Below are the code and all the weights of a small trained network. Each question names an input and a class and asks about switching units off, where a switched-off unit gives its printed mean instead of its output.

import numpy as np


def w(rows, s, z=0):
    codes = np.array(rows[::2]) - 128.0
    scale = np.full(codes.shape[1], s)
    scale[-1] = z or s
    return codes * scale


def f(y):
    return y / 2 * (1 + np.tanh(0.7978845608 * (y + 0.044715 * y**3)))


def log_softmax(a):
    a = a - a.max(-1, keepdims=True)
    return a - np.log(np.exp(a).sum(-1, keepdims=True))


def net(x, mask):
    res = np.array(x, float).reshape(1, 7) / 4 @ E
    y = f(res @ A[0][:, :-1].T + A[0][:, -1])
    res = res + np.where(mask, y, B[0][:, -1]) @ B[0][:, :-1]
    return log_softmax(res[-1] @ U[:, :-1].T + U[:, -1])


A, B = {}, {}
E = w([
[44,129,173,152,92,68,91],'x0',
[156,145,84,136,83,71,136],'x1',
[116,162,168,139,206,158,178],'x2',
[194,198,172,86,149,12,186],'x3',
[94,94,120,116,35,169,254],'x4',
[144,75,75,160,101,131,167],'x5',
[209,103,211,28,143,209,64],'x6',
],0.011)
A[0] = w([
[195,148,184,59,151,172,164,196],'neuron 0',
[117,89,193,149,169,153,224,160],'neuron 1',
[158,140,233,77,169,148,214,125],'neuron 2',
[110,176,56,203,103,30,174,231],'neuron 3',
[111,132,2,200,215,152,145,185],'neuron 4',
[75,84,193,177,215,166,59,199],'neuron 5',
[216,187,166,122,117,109,49,253],'neuron 6',
[108,106,165,112,127,148,205,222],'neuron 7',
[231,106,145,124,127,156,134,152],'neuron 8',
[67,30,92,161,65,215,160,155],'neuron 9',
],0.0089,0.0047)
B[0] = w([
[154,146,209,86,189,211,178,213],'neuron 0',
[2,195,157,218,211,196,200,185],'neuron 1',
[105,184,197,98,219,152,214,200],'neuron 2',
[115,204,42,100,95,7,184,248],'neuron 3',
[125,192,8,142,145,171,119,222],'neuron 4',
[43,204,147,142,181,169,14,217],'neuron 5',
[201,117,213,40,160,66,71,226],'neuron 6',
[85,68,148,169,107,158,224,190],'neuron 7',
[166,44,118,68,161,172,132,186],'neuron 8',
[82,37,129,230,16,178,118,252],'neuron 9',
],0.0078,0.014)
U = w([
[130,184,27,170,155,156,183,1],'0',
[88,195,146,81,105,22,192,158],'1',
[73,166,172,101,187,160,10,112],'2',
[80,54,116,184,38,202,126,124],'3',
[96,166,183,141,202,194,215,207],'4',
[230,93,170,31,150,180,106,155],'5',
],0.011,0.0041)

Each question gives the input, the list of numbers given to net, and the class t.
The units are the neurons (one row each of A and B). Each row of codes is followed by its name. A weight is (code - 128) times the scale printed after its matrix; where a second scale follows, it is the last column's (A, B and U).
mask holds one flag per neuron, in row order. A switched-off neuron (its flag False) gives its mean, the last column of its row in B, instead of its output. The means were averaged over made-up inputs and are rounded, as every weight is.
A unit's drop is (log p(t) with every unit on - log p(t) with that unit switched off) / (log p(t) with every unit on - log p(t) with every unit switched off).
The circuit of an input: a set's keep is (log p(t) with only the set's units on - log p(t) with every unit switched off) / (log p(t) with every unit on - log p(t) with every unit switched off). Starting from all 10 units, units are removed one at a time, each time the one whose removal leaves the highest keep (on an exact tie, the one counted first), for as long as the keep stays at least 0.8.
units of the circuit, in order: the units of the circuit, biggest drop first
k most important neurons: the k neurons with the biggest drops, biggest first
drop when u is switched off: that unit's drop, to one decimal
input [2,-4,4,0,-5,-4,-7], class 2: 3 most important neurons -> [neuron 5; neuron 7; neuron 9]
input [-7,4,-1,-6,0,1,3], class 3: units of the circuit, in order -> [neuron 9]
input [-1,-6,7,2,-4,0,-6], class 0: units of the circuit, in order -> [neuron 4; neuron 0]
input [5,-2,-7,2,6,-7,5], class 5: 2 most important neurons -> [neuron 3; neuron 1]
input [5,6,-4,2,8,-6,5], class 5: 2 most important neurons -> [neuron 3; neuron 1]
input [2,-5,3,1,7,2,-3], class 3: 3 most important neurons -> [neuron 9; neuron 0; neuron 6]
input [-3,-4,2,-5,-1,3,3], class 3: 3 most important neurons -> [neuron 9; neuron 6; neuron 2]
input [-1,5,3,1,-6,-6,6], class 5: drop when neuron 6 is switched off -> 0.2
input [-2,-5,-5,3,1,-3,2], class 5: drop when neuron 6 is switched off -> 0.0
input [4,-8,-3,7,-6,2,7], class 5: drop when neuron 6 is switched off -> 0.4
